Below is a small trained network, with its code and all its weights. Each question gives an input and a class and asks what happens when units are switched off, that is, made to give their printed mean instead of their output.

import numpy as np


def w(rows, s, z=0):
    codes = np.array(rows[::2]) - 128.0
    scale = np.full(codes.shape[1], s)
    scale[-1] = z or s
    return codes * scale


def f(y):
    return np.maximum(y, 0)


def log_softmax(a):
    a = a - a.max(-1, keepdims=True)
    return a - np.log(np.exp(a).sum(-1, keepdims=True))


def net(x, mask):
    res = np.array(x, float).reshape(1, 7) / 4 @ E
    y = f(res @ A[0][:, :-1].T + A[0][:, -1])
    res = res + np.where(mask, y, B[0][:, -1]) @ B[0][:, :-1]
    return log_softmax(res[-1] @ U[:, :-1].T + U[:, -1])


A, B = {}, {}
E = w([
[113,228,232,88,22,133,212,57,227,238],'x0',
[126,123,124,126,121,120,123,127,131,129],'x1',
[130,131,136,133,129,133,120,118,129,117],'x2',
[129,135,132,143,107,119,109,112,128,113],'x3',
[129,129,133,129,134,135,131,130,125,128],'x4',
[2,223,155,25,96,113,60,226,79,71],'x5',
[22,202,87,220,254,34,178,104,188,122],'x6',
],0.0088)
A[0] = w([
[183,97,201,68,27,215,107,131,121,192,155],'neuron 0',
[118,49,105,74,108,170,55,217,42,45,160],'neuron 1',
[30,241,170,49,87,117,98,198,143,134,150],'neuron 2',
[9,243,116,141,190,46,144,178,150,82,12],'neuron 3',
[91,72,59,94,153,144,50,214,24,16,200],'neuron 4',
[85,158,179,35,54,161,91,204,36,69,140],'neuron 5',
[5,213,119,131,188,61,136,146,141,92,30],'neuron 6',
[139,75,22,171,228,109,75,169,71,33,246],'neuron 7',
[109,120,87,238,205,57,208,43,155,147,101],'neuron 8',
[205,14,69,142,149,154,79,150,61,86,253],'neuron 9',
[254,7,107,149,84,201,158,55,139,162,244],'neuron 10',
[122,155,104,220,199,79,198,55,188,143,251],'neuron 11',
[109,218,229,85,46,124,238,43,248,233,130],'neuron 12',
[124,111,118,234,213,44,190,103,146,114,109],'neuron 13',
],0.0075,0.0049)
B[0] = w([
[181,206,173,48,64,116,169,69,52,132,217],'neuron 0',
[101,144,85,149,84,194,64,210,210,133,222],'neuron 1',
[218,213,150,52,30,149,143,95,41,100,219],'neuron 2',
[200,31,236,215,52,70,219,155,70,36,197],'neuron 3',
[111,112,98,199,84,188,92,229,229,72,240],'neuron 4',
[81,195,88,68,59,214,48,183,190,146,215],'neuron 5',
[209,46,193,219,63,25,243,161,118,55,188],'neuron 6',
[85,55,2,168,226,67,91,87,75,93,243],'neuron 7',
[32,197,75,99,172,202,27,106,190,211,197],'neuron 8',
[135,51,45,215,171,110,125,190,192,62,229],'neuron 9',
[228,20,204,221,81,41,221,165,75,66,240],'neuron 10',
[61,90,98,231,179,108,107,136,193,173,211],'neuron 11',
[92,221,211,156,13,187,165,119,231,231,254],'neuron 12',
[53,122,71,110,195,161,81,107,154,212,189],'neuron 13',
],0.008,0.018)
U = w([
[210,34,111,193,134,62,167,188,63,11,253],'0',
[45,188,109,160,92,228,45,193,255,177,123],'1',
[203,119,232,186,50,72,238,74,95,146,157],'2',
[134,238,140,23,61,197,72,84,45,163,27],'3',
[58,113,37,138,225,105,37,67,113,161,95],'4',
],0.0087,0.0051)

Each question gives the input, the list of numbers given to net, and the class t.
The units are the neurons (one row each of A and B). Each row of codes is followed by its name. A weight is (code - 128) times the scale printed after its matrix; where a second scale follows, it is the last column's (A, B and U).
mask holds one flag per neuron, in row order. A switched-off neuron (its flag False) gives its mean, the last column of its row in B, instead of its output. The means were averaged over made-up inputs and are rounded, as every weight is.
A unit's drop is (log p(t) with every unit on - log p(t) with that unit switched off) / (log p(t) with every unit on - log p(t) with every unit switched off).
The circuit of an input: a set's keep is (log p(t) with only the set's units on - log p(t) with every unit switched off) / (log p(t) with every unit on - log p(t) with every unit switched off). Starting from the 12 units with the biggest drops (on a tie, the unit counted first), units are removed one at a time, each time the one whose removal leaves the highest keep (on an exact tie, the one counted first), for as long as the keep stays at least 0.8.
circuit, biggest first: the units of the circuit, biggest drop first
most important unit: the unit with the biggest drop
k most important neurons: the k neurons with the biggest drops, biggest first
drop of u: that unit's drop, to one decimal
input [2,-7,0,-4,-7,8,-6], class 3: circuit, biggest first -> (neuron 2)
input [-8,7,-1,3,-2,0,4], class 4: 2 most important neurons -> (neuron 7; neuron 10)
input [-5,-5,2,4,3,-1,1], class 4: circuit, biggest first -> (neuron 7; neuron 3)
input [-8,-7,-7,1,8,6,0], class 1: 3 most important neurons -> (neuron 1; neuron 4; neuron 5)
input [0,-7,0,7,7,-1,0], class 0: 3 most important neurons -> (neuron 12; neuron 5; neuron 8)
input [5,2,2,6,0,7,0], class 3: 2 most important neurons -> (neuron 10; neuron 5)
input [-5,1,4,0,-1,-1,8], class 4: 2 most important neurons -> (neuron 8; neuron 13)
input [4,-7,5,7,8,-2,0], class 2: 3 most important neurons -> (neuron 5; neuron 1; neuron 4)
input [-8,-7,-8,-1,5,0,4], class 4: 3 most important neurons -> (neuron 7; neuron 10; neuron 13)
input [-8,0,7,-8,-1,2,-1], class 1: 2 most important neurons -> (neuron 4; neuron 1)
input [-3,2,6,8,1,2,7], class 0: 2 most important neurons -> (neuron 3; neuron 6)
input [6,-6,-6,2,6,-8,1], class 1: 2 most important neurons -> (neuron 8; neuron 12)
input [6,-3,3,3,5,7,1], class 2: 3 most important neurons -> (neuron 3; neuron 6; neuron 8)
input [-2,-5,0,5,-4,-1,8], class 4: most important unit -> neuron 8
input [-3,8,4,-2,-6,-1,7], class 4: drop of neuron 8 -> 0.2
input [-8,-3,-3,3,-5,8,3], class 0: drop of neuron 3 -> 0.1
input [6,3,0,-5,2,1,5], class 2: drop of neuron 3 -> 0.7
